Below is a small trained network, with its code and all its weights. Each question gives an input and a class and asks what happens when units are switched off, that is, made to give their printed mean instead of their output.

import numpy as np


def w(rows, s, z=0):
    codes = np.array(rows[::2]) - 128.0
    scale = np.full(codes.shape[1], s)
    scale[-1] = z or s
    return codes * scale


def norm(h):
    return h / np.sqrt((h * h).mean(-1, keepdims=True) + 1e-5)


def f(y):
    return np.maximum(y, 0)


def log_softmax(a):
    a = a - a.max(-1, keepdims=True)
    return a - np.log(np.exp(a).sum(-1, keepdims=True))


def net(x, mask):
    res = np.array(x, float).reshape(1, 4) / 4 @ E
    u = 0
    for l in range(3):
        y = f(norm(res) @ A[l][:, :-1].T + A[l][:, -1])
        res = res + np.where(mask[u : u + 10], y, B[l][:, -1]) @ B[l][:, :-1]
        u += 10
    return log_softmax(norm(res)[-1] @ U[:, :-1].T + U[:, -1])


A, B = {}, {}
E = w([
[137,59,108,175,116,107,99,106,3],'x0',
[144,64,175,224,168,183,182,105,176],'x1',
[115,35,91,133,81,166,116,213,148],'x2',
[190,91,65,158,73,65,144,104,186],'x3',
],0.0076)
A[0] = w([
[115,82,134,58,124,126,122,196,137,131],'0.n0',
[3,197,158,82,81,132,117,167,86,121],'0.n1',
[89,164,165,99,163,135,130,133,212,17],'0.n2',
[182,144,104,62,148,68,156,89,91,68],'0.n3',
[40,55,101,215,85,155,159,135,120,43],'0.n4',
[190,141,194,128,148,232,248,170,203,137],'0.n5',
[150,207,102,108,121,122,169,118,234,66],'0.n6',
[143,72,87,119,137,116,78,154,132,107],'0.n7',
[143,139,95,106,118,117,132,235,160,134],'0.n8',
[148,178,219,87,145,153,130,118,212,2],'0.n9',
],0.0077,0.0038)
B[0] = w([
[51,128,168,170,132,165,94,161,102,186],'0.n0',
[100,131,175,130,185,150,87,66,83,202],'0.n1',
[179,222,39,185,116,134,122,149,116,177],'0.n2',
[126,72,124,132,127,63,96,38,127,171],'0.n3',
[139,122,159,169,132,55,163,136,170,204],'0.n4',
[68,86,115,86,133,133,108,68,167,254],'0.n5',
[168,137,56,196,128,121,217,176,168,206],'0.n6',
[184,141,159,106,104,153,128,165,154,175],'0.n7',
[66,185,206,151,117,161,131,109,151,190],'0.n8',
[174,255,91,120,115,113,131,227,169,187],'0.n9',
],0.0087,0.0072)
A[1] = w([
[184,184,79,121,111,186,204,120,202,126],'1.n0',
[88,205,187,64,112,115,121,93,42,183],'1.n1',
[144,96,98,109,152,165,100,119,43,128],'1.n2',
[220,224,111,54,114,30,78,110,82,69],'1.n3',
[135,119,160,145,115,223,87,170,203,49],'1.n4',
[85,205,3,55,164,111,154,43,150,107],'1.n5',
[175,120,89,15,91,83,93,80,113,6],'1.n6',
[160,133,97,211,134,55,67,37,91,147],'1.n7',
[62,244,188,59,191,208,7,120,106,128],'1.n8',
[102,72,155,178,112,116,125,238,11,22],'1.n9',
],0.0064,0.0025)
B[1] = w([
[106,145,135,127,110,167,76,214,84,217],'1.n0',
[114,61,92,103,141,129,101,142,90,204],'1.n1',
[117,107,79,118,112,123,154,171,161,160],'1.n2',
[198,100,201,173,127,96,180,78,90,188],'1.n3',
[130,100,158,131,116,90,127,117,76,185],'1.n4',
[171,120,166,140,98,87,175,171,132,213],'1.n5',
[196,113,188,199,176,126,147,165,135,149],'1.n6',
[173,57,108,127,159,104,156,152,133,227],'1.n7',
[81,51,1,114,112,114,112,105,96,253],'1.n8',
[169,184,81,158,62,151,131,167,170,191],'1.n9',
],0.0085,0.0068)
A[2] = w([
[72,101,82,56,172,183,83,126,103,83],'2.n0',
[63,94,164,126,57,176,145,46,147,27],'2.n1',
[132,164,120,155,51,118,79,212,119,65],'2.n2',
[109,185,69,85,158,135,182,123,150,125],'2.n3',
[220,120,150,179,58,135,117,155,71,151],'2.n4',
[163,166,95,83,1,111,118,116,168,73],'2.n5',
[136,193,129,136,231,169,168,89,209,144],'2.n6',
[177,202,103,56,136,137,148,97,78,4],'2.n7',
[43,122,158,101,145,151,108,66,78,93],'2.n8',
[197,56,192,134,168,141,103,187,139,242],'2.n9',
],0.008,0.0022)
B[2] = w([
[65,99,103,33,152,132,123,120,2,217],'2.n0',
[137,49,168,130,173,123,126,140,190,170],'2.n1',
[110,167,126,82,121,192,142,161,146,240],'2.n2',
[168,181,97,131,64,180,122,88,123,180],'2.n3',
[162,218,70,87,164,107,119,104,82,254],'2.n4',
[51,138,84,160,114,162,133,167,111,183],'2.n5',
[77,205,102,49,52,206,46,237,103,187],'2.n6',
[207,140,192,155,141,88,190,103,176,143],'2.n7',
[61,93,70,138,85,127,161,145,146,189],'2.n8',
[149,213,182,59,168,139,158,75,134,246],'2.n9',
],0.0079,0.0056)
U = w([
[101,72,251,135,144,140,129,125,217,143],'0',
[250,127,147,150,170,61,183,73,95,181],'1',
[45,77,61,76,140,135,94,114,56,161],'2',
[124,135,181,145,125,107,95,108,127,1],'3',
[149,205,89,123,77,165,136,205,155,214],'4',
],0.014,0.0045)

Each question gives the input, the list of numbers given to net, and the class t.
The units are the neurons (one row each of A and B). Each row of codes is followed by its name. A weight is (code - 128) times the scale printed after its matrix; where a second scale follows, it is the last column's (A, B and U).
mask holds one flag per neuron, layer by layer. A switched-off neuron (its flag False) gives its mean, the last column of its row in B, instead of its output. The means were averaged over made-up inputs and are rounded, as every weight is.
A unit's drop is (log p(t) with every unit on - log p(t) with that unit switched off) / (log p(t) with every unit on - log p(t) with every unit switched off).
The circuit of an input: a set's keep is (log p(t) with only the set's units on - log p(t) with every unit switched off) / (log p(t) with every unit on - log p(t) with every unit switched off). Starting from the 12 units with the biggest drops (on a tie, the unit counted first), units are removed one at a time, each time the one whose removal leaves the highest keep (on an exact tie, the one counted first), for as long as the keep stays at least 0.8.
units of the circuit, in order: the units of the circuit, biggest drop first
most important unit: the unit with the biggest drop
top k neurons: the k neurons with the biggest drops, biggest first
top k neurons in layer l: the k neurons of layer l with the biggest drops, biggest first
drop of u: that unit's drop, to one decimal
input [-6,8,5,6], class 0: units of the circuit, in order	(0.n5)
input [3,7,-1,-5], class 0: top 2 neurons	(1.n8; 0.n4)
input [-7,-8,-1,-6], class 2: top 2 neurons	(1.n8; 0.n1)
input [2,0,6,1], class 4: units of the circuit, in order	(0.n5; 1.n9)
input [2,3,0,0], class 1: top 2 neurons in layer 0	(0.n8; 0.n0)
input [-6,-5,-7,-4], class 1: top 4 neurons	(1.n3; 0.n1; 2.n7; 0.n3)
input [3,2,5,2], class 4: top 2 neurons	(0.n5; 1.n9)
input [-3,-5,1,2], class 2: top 4 neurons	(0.n8; 0.n1; 0.n0; 0.n4)
input [2,8,2,7], class 0: top 3 neurons	(0.n2; 0.n5; 0.n9)
input [1,5,-8,-1], class 2: top 3 neurons	(0.n2; 0.n6; 1.n3)
input [-6,6,6,2], class 0: top 2 neurons in layer 1	(1.n4; 1.n9)
input [5,2,3,4], class 1: top 2 neurons in layer 0	(0.n4; 0.n9)
input [-4,0,-1,-6], class 2: top 2 neurons in layer 0	(0.n1; 0.n5)
input [6,3,5,5], class 1: top neuron	(0.n4)
input [-4,2,7,-4], class 2: top 2 neurons	(1.n8; 2.n0)
input [-6,-7,1,-4], class 2: top 2 neurons	(0.n1; 1.n8)
input [2,-5,3,7], class 1: top 2 neurons in layer 1	(1.n6; 1.n3)
input [2,8,-3,6], class 0: drop of 0.n2	0.4
input [4,-8,-6,0], class 1: drop of 1.n3	0.3
input [-1,0,3,-1], class 2: most important unit	1.n8
input [-7,3,4,-8], class 2: top 2 neurons	(1.n8; 0.n5)
input [0,7,-3,2], class 0: drop of 0.n5	0.7
input [-3,5,2,-8], class 2: drop of 2.n8	0.0
